Each row has two labels, one from each of two sets.
[ 0.20  0.60  1.64  0.81 -0.17  0.23 -0.64 -0.66 -1.43  2.09 -0.02 -0.55
  0.49  0.45 -0.01  0.39 -4.44  0.00  1.52  0.79 -0.15  1.24  1.61 -0.69
 -1.33  2.92 -1.07 -0.71  0.98] : <8>/<61>
[ 2.36  1.46  0.07  0.47 -0.61 -1.16 -1.13 -0.90  1.13  0.63 -1.34 -1.12
 -0.09 -0.22 -0.77 -0.63 -0.56  1.72  2.22  2.33 -0.41  0.73  2.96 -1.40
 -1.01  2.29 -0.01  1.14  1.44] : <8>/<59>
[ 0.60  0.68  1.65  1.57 -1.02 -0.54 -0.76 -1.30 -1.19  1.83  0.52 -0.70
  0.52  0.44  1.49  2.14 -1.89  0.04  0.87 -0.60  0.15  0.93  0.39 -0.77
 -2.99  5.90 -1.67 -1.24  0.14] : <10>/<61>
[-1.96 -1.16  1.61 -0.56  1.70  2.73  1.53 -2.57 -0.15  0.26 -1.73  0.88
 -0.11  0.44 -0.22  0.28 -1.75  0.88 -0.94  0.37 -1.17  0.92  0.07 -0.66
  0.00  1.42  0.00 -0.97 -0.71] : <8>/<67>
[ 1.20  0.54  0.39  2.37 -2.05 -1.82 -2.71 -1.84 -0.12  0.87  0.16 -1.21
  0.44 -0.30  3.45  1.42 -2.28  0.09  1.23  0.61 -0.34  1.63  1.48 -2.38
 -2.24  7.62 -0.75 -1.15  0.72] : <8>/<59>
[-0.69  0.47  2.24  1.58 -0.94  0.00 -1.50 -1.76 -1.30  1.53  1.05 -0.64
  0.96 -0.21  2.13  2.57 -1.01 -0.60  0.22 -0.62 -0.05  1.93  1.09 -1.70
 -2.55  5.09 -2.00 -0.98  0.05] : <8>/<61>
[ 1.48  0.91  2.38  2.44 -1.13 -0.40 -1.80 -2.81 -2.06  2.75  0.06 -1.17
  0.30  0.94  1.37  1.25 -3.24  2.08  1.94  1.01 -0.27  1.73  1.68 -1.77
 -3.18  8.25 -1.86 -1.15  0.77] : <8>/<61>
[ 1.62  0.88  1.76  1.26 -0.44 -0.11 -0.85 -0.67 -1.65  1.42  0.59 -0.91
  0.29 -0.18 -0.53 -0.07 -1.43  0.67  1.30  0.73  0.12  0.64  0.62 -0.40
 -1.94  3.41 -1.49 -0.17  0.81] : <10>/<61>
[ 3.42  0.78  0.12  2.01 -0.62 -3.11 -1.97 -2.12 -0.31  1.49  0.16 -0.78
  0.01  0.86  4.30  3.11 -3.25  1.94  1.12 -1.34 -0.81  1.42  1.77 -2.20
 -4.39  8.79  0.30 -1.96  0.49] : <10>/<59>
[ 6.44 -0.29  0.57  2.03 -2.08 -0.65 -1.12  0.03 -2.04  0.20 -0.39 -0.47
  0.32  0.47 -0.53 -1.18 -0.57  0.77  1.55  1.20  0.10  0.27  2.91 -1.14
 -0.99  2.97  0.29  0.29  0.78] : <8>/<59>
[ 0.89  1.36  1.19  0.89  0.80 -0.88  0.09  0.37 -1.56  2.37 -0.06  0.03
 -0.15  0.23 -0.28  0.84 -1.25  0.55  1.73  0.28  0.06  0.56  1.42  0.13
 -2.31  2.37 -1.40  0.10  0.64] : <10>/<61>
[ 0.56 -0.24 -0.23 -1.35  3.05 -1.11  0.73 -0.74  0.49  0.24 -1.21  1.10
 -0.70 -0.88 -0.78 -0.18 -0.93  0.46  0.23 -0.04 -0.67  0.48  1.75 -0.42
 -0.03 -1.51  0.54  0.63  0.62] : <8>/<59>
[ 2.07 -0.22  2.05  0.93 -0.60  1.19 -0.87  1.15 -2.82 -0.29  0.86 -0.55
  0.68  0.06 -1.17 -0.42  1.77 -1.85  0.68 -0.02 -0.09  1.28  0.05 -0.71
 -0.42  0.32 -1.93  0.27 -0.11] : <10>/<61>
[ 6.63  0.44  0.62  1.94 -0.76 -2.99 -1.85  1.51 -1.14  0.49  0.36 -0.54
  0.21 -1.07  0.68 -0.82  0.45 -0.07  2.04 -0.26 -0.28  0.77  3.00 -1.53
 -1.92  1.78 -0.53  0.87  0.99] : <8>/<59>
[-2.81 -1.40 -0.08 -1.06  2.50  0.50  0.43 -2.77  1.75  0.39 -1.89  0.81
 -0.35 -2.54 -0.69  0.37 -1.13  1.91 -0.86  0.35 -0.65  0.93 -0.23 -0.87
  0.01 -0.07  0.28  1.59 -0.18] : <8>/<61>
